Here is a tiny trained network, its code and every weight. The questions are about switching its units off for an input and a target symbol, where a switched-off unit gives its printed mean instead of its output.

import numpy as np


def w(rows, s, z=0):
    codes = np.array(rows[::2]) - 128.0
    scale = np.full(codes.shape[1], s)
    scale[-1] = z or s
    return codes * scale


def norm(h):
    return h / np.sqrt((h * h).mean(-1, keepdims=True) + 1e-5)


def f(y):
    return np.maximum(y, 0)


def softmax(a):
    e = np.exp(a - a.max(-1, keepdims=True))
    return e / e.sum(-1, keepdims=True)


def log_softmax(a):
    a = a - a.max(-1, keepdims=True)
    return a - np.log(np.exp(a).sum(-1, keepdims=True))


def net(x, mask):
    ids = ['ΘΞγεζημ'.index(c) for c in x.split()]
    T = len(ids)
    res = E[ids] + P[:T]
    u = 0
    for l in range(3):
        q, k, v = (norm(res) @ M[l].T for M in (Q, K, V))
        z = softmax(np.where(np.tri(T) > 0, q @ k.T / 2**0.5, -1e9)) @ v
        res = res + np.where(mask[u], z, O[l][:, -1]) @ O[l][:, :-1]
        u += 1
        y = f(norm(res) @ A[l][:, :-1].T + A[l][:, -1])
        res = res + np.where(mask[u : u + 12], y, B[l][:, -1]) @ B[l][:, :-1]
        u += 12
    return log_softmax(norm(res)[-1] @ U[:, :-1].T + U[:, -1])


Q, K, V, O, A, B = {}, {}, {}, {}, {}, {}
E = w([
[147,106,203,133,156,58,84],'Θ',
[111,156,189,145,236,87,144],'Ξ',
[154,146,179,143,147,50,72],'γ',
[120,136,195,131,197,75,117],'ε',
[110,68,128,119,86,80,236],'ζ',
[220,213,3,144,201,100,172],'η',
[162,70,127,87,156,163,88],'μ',
],0.0025)
P = w([
[93,169,66,136,29,121,75],'0',
[251,99,181,147,192,168,86],'1',
[128,186,124,183,114,34,191],'2',
[209,83,146,133,216,138,76],'3',
[130,195,131,186,112,19,207],'4',
[154,75,144,118,216,129,74],'5',
[139,193,130,179,98,13,203],'6',
],0.003)
Q[0] = w([
[87,185,119,210,28,31,254],'0.h1',
[111,70,177,51,119,255,2],'0.h1',
],0.0051)
K[0] = w([
[15,104,127,44,60,193,57],'0.h1',
[234,72,190,116,181,2,164],'0.h1',
],0.0041)
V[0] = w([
[134,252,42,180,137,131,149],'0.h1',
[215,120,140,135,225,181,20],'0.h1',
],0.0029)
O[0] = w([
[60,99,81,255,137,137,172,250],'0.h1',
[139,169,229,216,76,229,110,106],'0.h1',
],0.0033,0.0016)
A[0] = w([
[128,119,78,120,129,116,167,127],'0.n1',
[60,157,86,135,52,151,194,1],'0.n2',
[143,99,205,124,110,199,169,102],'0.n3',
[116,152,127,133,162,96,93,131],'0.n4',
[150,107,178,83,136,135,108,131],'0.n5',
[78,154,253,122,143,169,48,85],'0.n6',
[154,87,130,86,129,140,134,111],'0.n7',
[145,117,254,157,132,174,128,113],'0.n8',
[113,139,146,72,149,124,82,108],'0.n9',
[146,176,109,122,144,139,171,126],'0.n10',
[94,102,211,140,128,163,131,101],'0.n11',
[118,108,156,135,155,123,165,141],'0.n12',
],0.0065,0.0098)
B[0] = w([
[136,158,159,147,153,138,74,232],'0.n1',
[253,65,23,100,44,146,180,128],'0.n2',
[85,253,250,118,83,199,193,170],'0.n3',
[130,74,144,127,91,163,185,224],'0.n4',
[99,141,89,208,146,136,88,197],'0.n5',
[247,30,186,201,224,172,19,196],'0.n6',
[64,142,100,184,150,139,127,147],'0.n7',
[234,135,200,152,154,148,55,250],'0.n8',
[217,102,188,119,59,150,152,139],'0.n9',
[122,75,175,102,86,114,102,212],'0.n10',
[244,119,239,114,142,161,97,161],'0.n11',
[140,144,99,149,113,121,63,235],'0.n12',
],0.0043,0.0028)
Q[1] = w([
[66,124,108,37,135,241,80],'1.h1',
[133,210,101,105,91,3,175],'1.h1',
],0.0054)
K[1] = w([
[203,44,201,178,178,57,199],'1.h1',
[110,3,66,87,19,126,140],'1.h1',
],0.0053)
V[1] = w([
[62,30,191,102,81,63,92],'1.h1',
[252,190,34,102,104,162,46],'1.h1',
],0.0034)
O[1] = w([
[241,17,169,79,133,219,162,152],'1.h1',
[16,225,133,5,49,135,56,254],'1.h1',
],0.0029,0.0024)
A[1] = w([
[154,147,151,92,137,148,122,117],'1.n1',
[1,47,194,19,224,235,230,9],'1.n2',
[165,121,160,47,127,130,175,105],'1.n3',
[172,132,150,50,107,148,183,101],'1.n4',
[50,92,204,130,181,183,215,2],'1.n5',
[90,109,101,67,157,94,174,95],'1.n6',
[58,225,168,7,74,115,117,74],'1.n7',
[74,191,176,72,87,92,139,88],'1.n8',
[147,154,145,127,103,114,178,125],'1.n9',
[64,164,127,125,95,111,151,104],'1.n10',
[165,127,166,111,139,146,151,129],'1.n11',
[187,141,126,108,146,150,126,104],'1.n12',
],0.0094,0.012)
B[1] = w([
[148,117,137,132,136,155,154,181],'1.n1',
[219,248,224,65,56,224,207,128],'1.n2',
[60,120,142,91,93,97,141,159],'1.n3',
[63,107,149,76,86,103,126,150],'1.n4',
[110,187,185,215,250,180,146,128],'1.n5',
[173,136,109,108,113,118,173,181],'1.n6',
[103,151,65,144,94,169,91,253],'1.n7',
[116,156,76,147,100,175,104,215],'1.n8',
[115,100,134,125,124,157,103,202],'1.n9',
[134,140,147,112,125,90,99,198],'1.n10',
[138,96,145,104,109,155,122,220],'1.n11',
[128,142,180,123,112,116,103,198],'1.n12',
],0.012,0.0031)
Q[2] = w([
[118,79,114,121,2,72,217],'2.h1',
[113,175,86,104,199,155,86],'2.h1',
],0.0086)
K[2] = w([
[130,53,67,85,3,155,146],'2.h1',
[155,177,228,126,196,121,99],'2.h1',
],0.0072)
V[2] = w([
[5,134,161,34,248,140,203],'2.h1',
[65,130,74,192,74,37,49],'2.h1',
],0.0026)
O[2] = w([
[181,131,120,189,52,49,112,1],'2.h1',
[138,252,196,72,126,170,191,128],'2.h1',
],0.0036,0.0028)
A[2] = w([
[56,200,130,147,150,116,69,132],'2.n1',
[123,160,107,160,178,148,96,143],'2.n2',
[114,146,83,210,118,84,228,84],'2.n3',
[241,133,22,23,79,50,199,39],'2.n4',
[42,155,13,115,187,109,107,70],'2.n5',
[183,97,160,121,71,133,108,184],'2.n6',
[95,254,147,140,51,12,113,2],'2.n7',
[113,123,179,72,125,214,178,83],'2.n8',
[92,211,129,142,55,53,124,18],'2.n9',
[100,134,195,129,149,163,108,117],'2.n10',
[142,133,73,67,108,51,159,89],'2.n11',
[109,225,150,128,49,21,92,21],'2.n12',
],0.0069,0.0058)
B[2] = w([
[142,46,86,138,139,98,106,216],'2.n1',
[102,98,127,110,100,91,112,202],'2.n2',
[63,201,133,128,156,54,112,162],'2.n3',
[222,140,121,158,59,110,176,223],'2.n4',
[134,129,177,158,150,230,244,178],'2.n5',
[81,140,103,133,159,154,195,255],'2.n6',
[169,56,138,136,134,91,6,169],'2.n7',
[187,161,176,134,176,186,111,171],'2.n8',
[173,69,153,130,138,100,14,155],'2.n9',
[180,170,147,100,120,125,98,216],'2.n10',
[205,162,131,131,70,123,163,185],'2.n11',
[161,67,134,104,146,85,2,163],'2.n12',
],0.0071,0.005)
U = w([
[167,246,212,119,193,216,106,154],'Θ',
[180,50,114,118,141,64,6,73],'Ξ',
[101,28,72,181,197,167,231,107],'γ',
[22,231,125,191,188,33,153,251],'ε',
[35,106,194,3,49,116,166,7],'ζ',
[233,180,78,144,47,58,216,96],'η',
[63,184,7,147,64,207,87,117],'μ',
],0.0054,0.0011)

Each question gives the input, a string of symbols that net reads in full, and the target symbol t.
The units are the heads (2 rows each of Q, K, V and O) and the neurons (one row each of A and B). Each row of codes is followed by its name. A weight is (code - 128) times the scale printed after its matrix; where a second scale follows, it is the last column's (O, A, B and U).
mask holds one flag per unit, layer by layer, with each layer's heads first. A switched-off unit (its flag False) gives its mean, the last column of its rows in O or B, instead of its output. The means were averaged over made-up inputs and are rounded, as every weight is.
A unit's drop is (log p(t) with every unit on - log p(t) with that unit switched off) / (log p(t) with every unit on - log p(t) with every unit switched off).
most important unit: the unit with the biggest drop
k most important neurons: the k neurons with the biggest drops, biggest first
k most important neurons of layer l: the k neurons of layer l with the biggest drops, biggest first
drop when u is switched off: that unit's drop, to one decimal
input ε ζ ζ γ ε, target γ: most important unit => 1.h1
input γ η ζ, target Θ: 2 most important neurons => [0.n8 0.n10]
input Ξ η μ, target ε: 2 most important neurons of layer 1 => [1.n7 1.n8]
input ε ζ γ η η, target γ: 4 most important neurons of layer 0 => [0.n4 0.n12 0.n8 0.n5]
input ζ ζ Ξ ζ, target γ: 3 most important neurons => [2.n5 0.n8 1.n12]
input γ γ η μ ζ μ μ, target Θ: 2 most important neurons => [0.n10 2.n8]
input Θ η η η, target γ: 4 most important neurons => [0.n8 0.n6 1.n12 2.n5]
input ζ μ μ γ ζ μ, target γ: 2 most important neurons => [0.n8 2.n5]
input ε γ μ η Θ, target γ: 2 most important neurons of layer 0 => [0.n4 0.n12]
input ε μ μ, target γ: 4 most important neurons => [0.n4 0.n12 0.n8 0.n6]
input Ξ ε ζ η, target Θ: 2 most important neurons of layer 0 => [0.n5 0.n12]
input μ ζ ζ ζ ε ζ, target γ: 3 most important neurons => [0.n8 2.n5 1.n12]
input γ μ η ε γ, target Θ: 2 most important neurons => [0.n4 0.n8]
input Θ η Θ η ζ ε μ, target ζ: most important unit => 1.h1
input ε ζ γ η Ξ, target γ: 2 most important neurons => [0.n4 0.n12]
input γ μ η η ζ Θ Θ, target Θ: 2 most important neurons => [0.n10 2.n8]
input μ μ η η μ ζ, target Θ: 2 most important neurons of layer 0 => [0.n11 0.n8]
input Ξ ζ γ γ η μ Θ, target ε: 2 most important neurons of layer 0 => [0.n8 0.n10]
input μ ζ μ Θ ζ μ η, target μ: drop when 1.h1 is switched off => 0.3
input ζ ζ μ ζ ε, target η: drop when 0.h1 is switched off => 2.5
input Θ Ξ γ ζ ζ, target ζ: most important unit => 1.h1
input ε ε ε, target γ: drop when 0.n4 is switched off => 0.7
input μ μ η Θ Ξ ε ζ, target μ: drop when 2.n7 is switched off => 0.0
